Small tables with named rows and columns. After each table, cells are looked up by row and column.

Table tid
|  | mul | semudu | daruze | gezu | rodeto |
|---|---|---|---|---|---|
| mogu | 242 | 401 | 399 | 180 | 289 |
| moz | 820 | 822 | 558 | 766 | 688 |
| dukigu | 202 | 888 | 577 | 122 | 630 |

gezu of mogu: 180
gezu of moz: 766
semudu of dukigu: 888
daruze of mogu: 399
daruze of dukigu: 577
semudu of mogu: 401
daruze of moz: 558
rodeto of dukigu: 630
mul of mogu: 242
gezu of dukigu: 122
rodeto of moz: 688
mul of dukigu: 202
rodeto of mogu: 289
semudu of moz: 822
mul of moz: 820

gef:
         das  nomabef
raf       46        4
bani      99       54
defitek   45       16
lufedol  171      249

das of bani is 99
das of raf is 46
nomabef of defitek is 16
das of lufedol is 171
nomabef of bani is 54
nomabef of raf is 4
nomabef of lufedol is 249
das of defitek is 45
Which row has the largest nomabef? lufedol

nutalup:
|  | lezib | tav | fadaku | muv |
|---|---|---|---|---|
| pup | 139 | 62 | 115 | 74 |
| roku | 97 | 105 | 178 | 90 |
| tela | 115 | 63 | 70 | 73 |
| berit | 132 | 158 | 135 | 169 |
| dok | 208 | 56 | 184 | 101 |
| letefev | 189 | 125 | 134 | 53 |
| bana | 84 | 31 | 107 | 123 |
| vig | 192 | 68 | 120 | 103 |

What is the muv of vig in nutalup? 103
What is the lezib of tela in nutalup? 115
What is the fadaku of dok in nutalup? 184
What is the muv of roku in nutalup? 90
What is the tav of roku in nutalup? 105
What is the fadaku of berit in nutalup? 135
What is the lezib of dok in nutalup? 208
What is the muv of berit in nutalup? 169
What is the tav of tela in nutalup? 63
What is the tav of berit in nutalup? 158
What is the fadaku of tela in nutalup? 70
What is the fadaku of roku in nutalup? 178
What is the muv of letefev in nutalup? 53
What is the lezib of pup in nutalup? 139
What is the fadaku of vig in nutalup? 120
Row with the largest lezib: dok

sanor.csv
,zek,gine,penopiv,tiz,rumuze,rosi,sab
gunipa,20.083,14.289,22.799,49.711,-12.766,-52.414,-50.017
mogabor,-28.411,0.045,5.002,-49.050,-50.124,-30.219,35.432
kizu,-63.609,-25.592,-13.896,-8.317,28.706,10.961,-30.916
vasu,13.597,6.264,13.050,19.377,31.758,35.398,-10.717
pakun,35.382,-28.569,-15.073,-6.681,19.994,13.874,18.082
lepa,-7.080,-47.548,48.565,16.529,-20.152,8.163,36.932
kula,-43.581,-38.789,-8.508,7.796,-31.194,1.539,-45.494
gud,-57.632,-28.163,-53.685,-67.670,-57.173,-26.046,-36.705
gigigi,26.390,27.308,-68.912,12.477,-55.946,43.280,26.029
pag,-8.586,-55.212,28.250,-26.113,-24.494,60.609,-42.511
fen,32.092,12.679,-47.625,-27.428,21.431,-56.095,22.859
baf,-21.553,16.383,-64.650,-45.536,13.732,0.126,-45.423
dudil,-11.832,-39.284,18.269,-52.222,54.401,-29.848,-7.011

What is the penopiv of gud in sanor? -53.685
What is the gine of kizu in sanor? -25.592
What is the rumuze of kizu in sanor? 28.706
What is the tiz of pag in sanor? -26.113
What is the rumuze of pakun in sanor? 19.994
What is the tiz of fen in sanor? -27.428
What is the zek of mogabor in sanor? -28.411
What is the penopiv of lepa in sanor? 48.565
What is the rumuze of baf in sanor? 13.732
What is the zek of dudil in sanor? -11.832
What is the rumuze of mogabor in sanor? -50.124
What is the rosi of gigigi in sanor? 43.280
What is the rumuze of kula in sanor? -31.194
What is the rosi of baf in sanor? 0.126
What is the zek of gud in sanor? -57.632
What is the sab of pakun in sanor? 18.082
What is the rumuze of gud in sanor? -57.173
What is the sab of mogabor in sanor? 35.432
What is the sab of vasu in sanor? -10.717

